Here is a tiny trained network, its code and every weight. The questions are about switching its units off for an input and a class, where a switched-off unit gives its printed mean instead of its output.

import numpy as np


def w(rows, s, z=0):
    codes = np.array(rows[::2]) - 128.0
    scale = np.full(codes.shape[1], s)
    scale[-1] = z or s
    return codes * scale


def norm(h):
    return h / np.sqrt((h * h).mean(-1, keepdims=True) + 1e-5)


def f(y):
    return np.maximum(y, 0)


def log_softmax(a):
    a = a - a.max(-1, keepdims=True)
    return a - np.log(np.exp(a).sum(-1, keepdims=True))


def net(x, mask):
    res = np.array(x, float).reshape(1, 2) / 4 @ E
    u = 0
    for l in range(3):
        y = f(norm(res) @ A[l][:, :-1].T + A[l][:, -1])
        res = res + np.where(mask[u : u + 7], y, B[l][:, -1]) @ B[l][:, :-1]
        u += 7
    return log_softmax(norm(res)[-1] @ U[:, :-1].T + U[:, -1])


A, B = {}, {}
E = w([
[70,2,220,109,105],'x0',
[33,170,134,122,199],'x1',
],0.006)
A[0] = w([
[84,121,86,210,127,16],'L0N1',
[150,171,142,95,99,86],'L0N2',
[139,173,3,61,69,254],'L0N3',
[207,68,131,83,219,173],'L0N4',
[128,131,220,166,224,170],'L0N5',
[125,197,222,147,47,124],'L0N6',
[120,207,102,178,64,86],'L0N7',
],0.0072,0.00098)
B[0] = w([
[104,116,170,99,51,147],'L0N1',
[102,150,31,71,155,156],'L0N2',
[173,81,161,40,125,253],'L0N3',
[77,49,229,170,208,169],'L0N4',
[242,98,80,104,142,205],'L0N5',
[115,39,213,255,133,152],'L0N6',
[125,33,95,217,102,205],'L0N7',
],0.0064,0.0043)
A[1] = w([
[219,200,66,200,87,159],'L1N1',
[199,86,107,146,202,3],'L1N2',
[150,135,158,218,18,128],'L1N3',
[92,82,182,149,21,68],'L1N4',
[6,36,118,143,130,133],'L1N5',
[61,158,149,181,247,94],'L1N6',
[1,82,55,177,226,67],'L1N7',
],0.0072,0.0012)
B[1] = w([
[79,109,133,93,168,215],'L1N1',
[115,184,176,188,112,223],'L1N2',
[164,89,125,207,216,186],'L1N3',
[127,177,117,115,142,235],'L1N4',
[111,187,60,123,119,254],'L1N5',
[236,112,148,102,90,201],'L1N6',
[150,45,173,254,193,222],'L1N7',
],0.0096,0.0044)
A[2] = w([
[95,95,198,148,205,118],'L2N1',
[140,167,117,78,122,86],'L2N2',
[132,224,137,180,137,134],'L2N3',
[143,104,155,76,69,103],'L2N4',
[55,114,68,13,194,254],'L2N5',
[2,77,127,164,58,159],'L2N6',
[127,178,99,145,155,185],'L2N7',
],0.0096,0.0018)
B[2] = w([
[152,128,129,58,112,253],'L2N1',
[1,126,74,116,156,137],'L2N2',
[144,112,154,168,54,172],'L2N3',
[61,163,166,141,79,138],'L2N4',
[114,77,123,68,111,187],'L2N5',
[53,140,29,126,166,166],'L2N6',
[52,118,116,99,57,169],'L2N7',
],0.009,0.0072)
U = w([
[206,36,172,121,149,219],'0',
[55,54,66,6,107,180],'1',
[118,87,180,122,15,105],'2',
[80,164,143,143,171,19],'3',
[99,217,123,156,173,32],'4',
[84,208,152,134,168,29],'5',
[62,175,161,125,167,22],'6',
[95,204,141,100,147,2],'7',
],0.013,0.0057)

Each question gives the input, the list of numbers given to net, and the class t.
The units are the neurons (one row each of A and B). Each row of codes is followed by its name. A weight is (code - 128) times the scale printed after its matrix; where a second scale follows, it is the last column's (A, B and U).
mask holds one flag per neuron, layer by layer. A switched-off neuron (its flag False) gives its mean, the last column of its row in B, instead of its output. The means were averaged over made-up inputs and are rounded, as every weight is.
A unit's drop is (log p(t) with every unit on - log p(t) with that unit switched off) / (log p(t) with every unit on - log p(t) with every unit switched off).
The circuit of an input: a set's keep is (log p(t) with only the set's units on - log p(t) with every unit switched off) / (log p(t) with every unit on - log p(t) with every unit switched off). Starting from the 12 units with the biggest drops (on a tie, the unit counted first), units are removed one at a time, each time the one whose removal leaves the highest keep (on an exact tie, the one counted first), for as long as the keep stays at least 0.8.
circuit, biggest first: the units of the circuit, biggest drop first
top k neurons: the k neurons with the biggest drops, biggest first
k most important neurons of layer l: the k neurons of layer l with the biggest drops, biggest first
input [7,-5], class 1: most important neuron of layer 1 -> [L1N6]
input [0,-3], class 2: circuit, biggest first -> [L1N7; L1N2; L1N6; L2N3]
input [3,1], class 2: top 3 neurons -> [L1N1; L0N3; L2N3]
input [-3,-1], class 2: 2 most important neurons of layer 0 -> [L0N3; L0N7]
input [7,7], class 0: 3 most important neurons of layer 1 -> [L1N7; L1N6; L1N1]
input [-6,6], class 0: top 3 neurons -> [L0N7; L1N7; L1N6]
input [-2,-2], class 2: top 3 neurons -> [L0N3; L1N7; L1N3]
input [-4,-3], class 1: 3 most important neurons of layer 1 -> [L1N7; L1N3; L1N1]
input [6,7], class 0: 2 most important neurons of layer 0 -> [L0N3; L0N5]
input [2,1], class 2: top 2 neurons -> [L1N2; L0N3]
input [-2,1], class 2: 2 most important neurons of layer 1 -> [L1N1; L1N7]
input [5,-3], class 1: top 2 neurons -> [L1N6; L1N7]
input [-8,7], class 1: 3 most important neurons of layer 1 -> [L1N1; L1N2; L1N3]
input [-5,-2], class 1: circuit, biggest first -> [L1N1]
input [3,3], class 2: 2 most important neurons of layer 0 -> [L0N3; L0N5]
input [-3,1], class 2: top 2 neurons -> [L0N3; L0N7]
input [-7,5], class 1: top 2 neurons -> [L0N4; L1N1]
input [-4,2], class 1: top 3 neurons -> [L0N4; L1N1; L0N6]
input [4,5], class 0: top 2 neurons -> [L1N7; L0N3]
input [0,1], class 2: top 3 neurons -> [L1N2; L2N3; L1N7]
